[  0.3  -4.0  -2.5   4.5   8.7  -6.4   0.6 -46.2   0.1  -9.3]  Tid
[-10.5  10.4   2.6 -14.5  13.2  11.1 -90.4   0.4   3.3 -16.3]  kula
[  8.1  -1.4  -4.4  10.0   1.0 -11.9  58.1   0.6  -2.9  10.4]  nobon
[  4.8  -4.3  -3.1   3.7  14.6  -3.6 -46.2   0.6   1.9  -2.7]  luzit
[ -4.0   0.3   2.6   6.7   6.0  -3.9 -44.9  -1.2   0.1   7.7]  bemaz
asked: [  4.8  -4.3  -3.1   3.7  14.6  -3.6 -46.2   0.6   1.9] : luzit
asked: [-4.0  0.3] : bemaz
asked: [-46.2   0.6] : luzit
asked: [ -1.4  -4.4  10.0   1.0 -11.9  58.1   0.6  -2.9] : nobon
asked: [ -6.4   0.6 -46.2   0.1] : Tid

[-31.7 -36.1 -42.4 -14.6 -24.7  33.4] = nobon
[-31.7 -14.6 -42.4 -36.1  35.0  47.8] = lak
[ 57.9  -6.4   5.0 -18.2  36.3 -64.4] = kula
[ 54.1 -35.4  54.4  27.5  13.9  27.8] = Fim
[-31.7 -36.1 -42.4 -14.6 -28.6 -51.0] = Pir
[ 61.1 -22.9 -16.3  -2.6   8.4 -45.9] = Tid
[-35.3  46.1  13.8 -25.7 -53.8  22.4] = samo
[ 55.4 -35.3  46.0   5.9  35.0  47.8] = luzit
[  0.6 -21.5  28.5  17.3  -6.6  30.9] = bome
[ 16.3  27.4  13.5  23.4 -14.1  -5.2] = levuk
asked: [-31.7 -36.1 -42.4 -14.6 -24.7  33.4] : nobon
asked: [-35.3  46.0] : luzit
asked: [13.9 27.8] : Fim
asked: [ 46.1  13.8 -25.7] : samo
asked: [-22.9 -16.3  -2.6   8.4] : Tid

[ 55.1 -13.1  23.3 -30.8  41.7] : levuk
[ 23.3  55.1 -13.1  69.1 -51.6] : Tid
[ 87.5 -54.7 -30.8  23.3  41.7] : samo
asked: [ 55.1 -13.1  69.1 -51.6] : Tid
asked: [-30.8  41.7] : levuk
asked: [-13.1  23.3] : levuk
asked: [ 23.3  55.1 -13.1] : Tid
asked: [ 23.3 -30.8  41.7] : levuk
asked: [-54.7 -30.8  23.3  41.7] : samo
asked: [ 55.1 -13.1  69.1] : Tid

[ -6.8 -31.4 -16.6  16.2   4.9  30.1  37.9 -28.4  37.5 -21.2] -> levuk
[ 36.6 -11.2  -6.1  57.5   6.6   5.3  70.7 -11.6  68.4   0.3] -> bome
[ 30.2  38.7  25.4  11.8   7.3 -18.2  -5.0  35.5  -4.4  32.1] -> Pir
[ -9.4  30.4   7.2  40.1   6.0  -9.4 -43.0   9.6  34.4  14.9] -> samo
[ 25.6 -23.9 -14.3  52.5   4.5  12.3  71.2 -23.2  68.8  21.0] -> kula
[-19.5   6.0   9.9 -25.5  10.9  26.0 -23.9   7.9 -21.5   2.0] -> luzit
[-17.8   8.2  11.3 -24.3  11.3  24.7 -24.0   9.9 -21.9   3.8] -> Tid
[ 25.6 -23.9 -14.3  52.5   4.5  12.3  71.2 -23.2  68.8 -10.4] -> Fim
[ 22.7  37.0  25.8   5.5   9.6 -10.3 -10.1  34.6  -9.4  30.1] -> nobon
[34.0 11.5  7.2 40.1  6.0 -9.4 37.3  9.6 34.4 14.9] -> lak
[ 25.6   4.5  52.5 -23.9  71.2 -14.3  12.3 -23.2  68.8  29.0] -> bemaz
asked: [34.6 -9.4] : nobon
asked: [-9.4 30.1] : nobon
asked: [25.4 11.8  7.3] : Pir
asked: [ 36.6 -11.2  -6.1] : bome
asked: [ 25.6 -23.9 -14.3  52.5   4.5  12.3  71.2 -23.2  68.8  21.0] : kula
asked: [-23.9  71.2] : bemaz

[  5.7  33.5 -34.0  -0.9 -37.5 -41.2 -14.6  10.0  33.0 -36.8   3.2  38.8
  54.9  -7.8  20.4 -17.4] -> lak
[ -5.1  -8.5  22.3 -25.5   3.1  -6.3  -2.5 -45.6  44.9   7.7  42.0 -13.1
  43.8   0.0 -48.2  30.6] -> Fim
[ -0.9 -67.0  18.1  11.4 -22.5  -0.6  -0.9  37.3  49.5   2.0 -16.4 -56.5
 -55.4  16.9  35.1  20.3] -> samo
[ -0.9  37.3  44.7 -35.4 -26.8 -20.8 -39.0  -2.3   0.6  13.5  42.0 -13.1
  43.8   0.0 -48.2  30.6] -> levuk
[-15.8  19.4  37.6 -52.6   1.7  27.8  15.9  25.2  12.5  16.4 -32.0 -34.5
 -16.0 -16.4  10.2 -40.6] -> Loze
[ 23.8  -8.9 -50.3   9.4 -23.4  18.6 -21.3 -46.9   7.9  13.0   2.4 -36.5
 -11.2 -12.9 -22.5   2.5] -> bome
[-24.1  34.5  40.3  29.7 -26.0 -20.3   0.6  33.5  44.0  -8.1   5.8   7.8
 -19.7 -41.7  -6.0   0.3] -> nobon
[ 39.1  11.1 -22.2 -17.6 -17.8  18.7 -13.7 -26.4  38.2  -7.9 -24.9 -45.9
  -5.5   0.9   0.3  -6.0] -> luzit
[ 13.1 -25.7 -29.1 -35.4 -26.8 -20.8 -39.0  -2.3   0.6  13.5   5.0  30.9
  -5.3 -13.8   8.1 -10.5] -> kula
[ -0.9 -67.0  18.1  11.4 -22.5  -0.6  -0.9  37.3  44.4  -5.7 -16.8 -47.5
  -8.5 -18.1   9.2  14.7] -> Pir
asked: [ -0.9  37.3  44.7 -35.4 -26.8 -20.8 -39.0  -2.3   0.6  13.5  42.0 -13.1
  43.8   0.0 -48.2  30.6] : levuk
asked: [-0.9 37.3 44.4] : Pir
asked: [ 0.3 -6.0] : luzit
asked: [-5.5  0.9  0.3] : luzit

[ -2.9 -16.8 -11.2  -6.7   6.2   9.1   6.9] = bome
[-80.4 -83.0 -55.8 -18.3   5.1  22.5  18.3] = levuk
[-55.9 -42.7 -24.0 -11.5 -34.2 -36.2 -43.8] = nobon
[23.5 37.7 25.5 20.7 13.1 16.6 18.2] = bemaz
[-42.6 -54.2 -80.4 -83.0 -55.9 -26.7  14.3] = lak
[-46.3  20.7  25.5  37.7 -44.5 -32.4 -31.6] = Fim
asked: [25.5 20.7 13.1 16.6 18.2] : bemaz
asked: [37.7 25.5 20.7] : bemaz
asked: [6.2 9.1 6.9] : bome
asked: [23.5 37.7] : bemaz
asked: [-80.4 -83.0 -55.9] : lak
asked: [-42.6 -54.2 -80.4 -83.0 -55.9 -26.7  14.3] : lak

[-31.2   3.6   3.8  14.2 -36.9  38.9   7.8  26.0  -5.5  -1.3 -16.2  -7.4
  11.8   2.7  32.0 -29.6   5.3  28.9  16.9  30.4   7.7 -47.2 -32.3   2.5
  -9.1 -20.3  18.5  27.1  21.3  16.8  -4.7  30.8  12.9  -5.2  17.1  12.8
   5.1   1.7  27.4 -22.0  -4.5  -8.3  14.9  -0.8  -4.3 -18.1   0.4   4.0
   1.6  -1.3  -0.8 -16.6 -21.0 -42.1 -10.8   6.1   0.1  16.4  27.7  -3.8
  17.0 -36.8] : Tid
[ 18.4   0.8   5.6  26.0 -47.7 -10.1  25.8  21.7 -17.1  14.1  -5.7   8.1
  26.4  21.4  16.7 -10.2  -0.1  18.3  11.1  -6.0  -0.5 -53.8 -58.1  36.3
 -33.8  -5.8  24.2  13.5  68.0  -7.3  30.8  20.8  64.9  26.6 -18.4  35.0
   6.1  33.5  43.1   7.5   5.9  16.3   3.3   7.6 -14.8  13.2 -17.4  18.0
 -40.9  23.4 -15.0 -63.3 -18.3   0.5  37.5 -16.6 -49.4  55.6  14.2   6.9
  49.2   6.7] : Fim
[-28.8  18.0  -2.8  37.6 -41.4  45.4   3.3  46.2   6.3  -8.9 -38.4 -12.5
   8.5  -1.6  36.0 -45.1  11.9  42.9  16.3  52.7   5.3 -76.4 -56.2  15.7
 -19.2 -30.4  19.3  51.0  31.8  24.2   3.3  48.4  12.2  -3.8  11.3  22.5
   1.5  -6.4  15.9 -12.1  15.2 -17.3  28.8   3.4 -17.5 -21.7  -0.4  17.0
 -15.1  22.1   9.1 -40.9 -33.0 -49.1 -16.6  20.3  -3.4  19.1  32.5   8.8
  33.9 -69.9] : levuk
asked: [30.8 20.8 64.9] : Fim
asked: [-16.6 -21.0 -42.1 -10.8   6.1   0.1  16.4  27.7  -3.8  17.0] : Tid

[ -5.2  46.2   4.3 -42.5  29.8   6.2 -14.5  50.1  45.6  14.4 -11.4  12.4
 -47.4   0.4   6.3 -55.0  15.0  54.4] : bome
[-38.5   5.5   5.5  60.8 -55.6  54.2 -27.3   6.1 -17.8 -17.3  22.7  52.3
  24.4  40.6 -10.0 -38.2  -1.2 -10.2] : Pir
[ -5.2  22.7  54.2 -17.3 -17.8  52.3   5.5  60.8   5.5   6.1 -27.3 -55.6
 -47.4   0.4 -10.0 -38.2  -1.2 -10.2] : levuk
[ 29.8   6.3  30.3 -49.1  62.1 -34.3  17.3  -7.9  18.4 -29.1  -1.4  -5.5
   3.0 -64.4  -0.3  31.6  46.5 -11.8] : lak
asked: [  5.5   5.5  60.8 -55.6  54.2 -27.3   6.1 -17.8 -17.3  22.7  52.3] : Pir
asked: [45.6 14.4] : bome
asked: [  4.3 -42.5  29.8] : bome
asked: [29.8  6.2] : bome
asked: [22.7 54.2] : levuk

[ 15.6 -62.7 -27.2 -25.3 -21.8 -61.4   6.6  32.3 -51.1 -58.8 -22.6  48.5
 -63.6] -> Loze
[-51.1 -25.3   6.6 -61.4 -27.2  32.3 -62.7 -21.8 -58.8  15.6  12.2 -67.8
  38.1] -> bome
[-21.0  -5.4  36.0  23.4  38.8 -35.5   0.0  -4.8  57.3   8.6   1.2 -18.2
   0.7] -> bemaz
[ 50.0 -49.6 -64.5  53.6 -32.1 -44.7  37.5 -22.0 -32.1 -30.8 -34.8  43.1
  30.8] -> levuk
[ 35.7  39.0  63.5  27.7  11.2  38.9 -37.2 -33.8   2.0   4.1 -69.2  16.5
 -15.5] -> lak
[-15.2 -46.9  36.8  30.9 -57.3 -15.9  20.9   3.9   9.2 -34.0  34.6  49.5
  47.0] -> luzit
asked: [ 48.5 -63.6] : Loze
asked: [ 38.9 -37.2 -33.8   2.0   4.1 -69.2  16.5] : lak
asked: [-51.1 -25.3   6.6 -61.4 -27.2  32.3 -62.7 -21.8 -58.8  15.6] : bome
asked: [-61.4 -27.2] : bome

[ -7.0 -66.1   0.5 -56.9  41.0  36.7  16.6 -51.1 -41.1 -29.0] -> bome
[-1.4 -3.1 -1.2 -0.9 -0.4  0.2 -0.2 -1.6  2.0 -1.1] -> luzit
[-0.6  2.5 -0.5 -3.0  2.7 -3.6  2.2 -2.6 -2.0  0.5] -> Pir
[-1.6  0.2 -0.9 -1.4 -3.1 -1.2 -0.2 -0.4  2.0 -1.7] -> lak
asked: [-1.6  0.2 -0.9 -1.4 -3.1 -1.2 -0.2 -0.4] : lak
asked: [ 2.5 -0.5 -3.0  2.7 -3.6] : Pir
asked: [  0.5 -56.9  41.0  36.7  16.6 -51.1] : bome
asked: [-1.4 -3.1 -1.2 -0.9 -0.4  0.2 -0.2 -1.6  2.0] : luzit
asked: [ 0.2 -0.9 -1.4 -3.1 -1.2] : lak
asked: [ 0.2 -0.9 -1.4 -3.1 -1.2 -0.2 -0.4  2.0 -1.7] : lak

[ -4.2   6.2  -2.8  -4.6   5.3 -13.2   3.4  -3.7  -1.3  27.0  32.0  -3.7
  33.0  10.9  20.5  14.9  13.2 -22.4   3.2   9.8   7.4  11.5]  bome
[ 10.3  -5.9 -15.8 -18.3 -12.9   0.7 -10.0   5.6 -18.4  21.5  18.4 -18.5
  22.2  -8.7  20.8   0.1   1.2  -4.5 -11.6  14.6  -8.4  -4.1]  Tid
[-70.6   1.5  21.5  40.7  47.4   3.4  27.0  -1.3 -13.2  -3.7 -18.5  21.5
  22.2   0.7  -8.7   7.1  48.0 -25.3  18.8  12.7  20.7  21.5]  Fim
[ 31.8  35.6  22.6   5.2   6.0 -31.2  18.9 -30.0   9.2 -23.6 -17.6  15.7
   4.1  -0.7 -26.7  32.3 -21.6 -17.3  27.4 -37.5  26.0  21.4]  nobon
asked: [  0.7 -10.0   5.6 -18.4  21.5  18.4 -18.5  22.2  -8.7  20.8] : Tid
asked: [-13.2   3.4  -3.7  -1.3  27.0] : bome
asked: [-18.3 -12.9   0.7 -10.0   5.6] : Tid
asked: [27.0 32.0 -3.7] : bome
asked: [22.6  5.2  6.0] : nobon
asked: [ 47.4   3.4  27.0  -1.3 -13.2  -3.7 -18.5  21.5  22.2   0.7  -8.7   7.1] : Fim

[-17.7 -22.4  47.3 -11.0  36.6  60.7 -38.9  -5.4  56.3 -58.6  62.9  24.9
  38.0   4.2 -51.2 -65.0  42.6  36.9 -41.3  18.6] -> lak
[-17.7 -22.4  47.3 -11.0  36.6  60.7 -38.9  -5.4  56.3 -58.6 -13.9  34.2
   2.9  -5.0 -24.1  -9.7  20.1  41.7 -61.3  18.3] -> Tid
[ 28.9 -13.9  34.2  -7.7 -35.4  27.3  13.6   3.2  56.2 -18.3   3.4 -53.6
 -56.8  13.0 -12.1 -14.2 -37.5 -56.9 -58.1 -33.4] -> kula
[  2.8 -22.4  47.3 -11.0  36.6  60.7 -38.9  -5.4  56.3  29.0 -13.9  34.2
   2.9  -5.0 -24.1  -9.7  20.1  41.7 -61.3  18.3] -> luzit
asked: [ 29.0 -13.9  34.2] : luzit
asked: [-17.7 -22.4  47.3 -11.0  36.6  60.7 -38.9  -5.4  56.3 -58.6 -13.9  34.2
   2.9  -5.0 -24.1  -9.7  20.1  41.7 -61.3  18.3] : Tid

[-10.7   4.2  25.8 -52.0   4.9  30.9] : kula
[ -7.6 -27.1   9.9 -47.9  19.1 -40.7] : luzit
[-27.0   9.9 -47.9  -8.6   5.7  53.6] : samo
[ 57.4  -7.6 -27.1  10.2 -47.9  19.1] : levuk
[-21.5 -31.4 -23.6  -4.8  49.5  70.7] : bemaz
asked: [ -7.6 -27.1  10.2 -47.9  19.1] : levuk
asked: [-52.0   4.9] : kula
asked: [-27.1   9.9 -47.9] : luzit

[-83.0  33.1   3.9 -28.5  10.2   2.2  53.6  68.3 -37.8]  nobon
[-59.5   7.8  12.6  -7.2   7.0 -70.2 -53.8 -63.8  19.9]  luzit
[-16.6   7.8  61.9  -7.2  12.6 -59.5  53.6  68.3 -37.8]  bemaz
[-59.5   7.8  12.6  -7.2 -16.6  61.9  60.5  35.1 -73.2]  Fim
[ -7.3   7.0  12.6  -7.2  -3.9  53.1  59.9  45.8 -69.3]  Tid
asked: [-59.5   7.8  12.6  -7.2 -16.6  61.9] : Fim
asked: [-7.2  7.0] : luzit

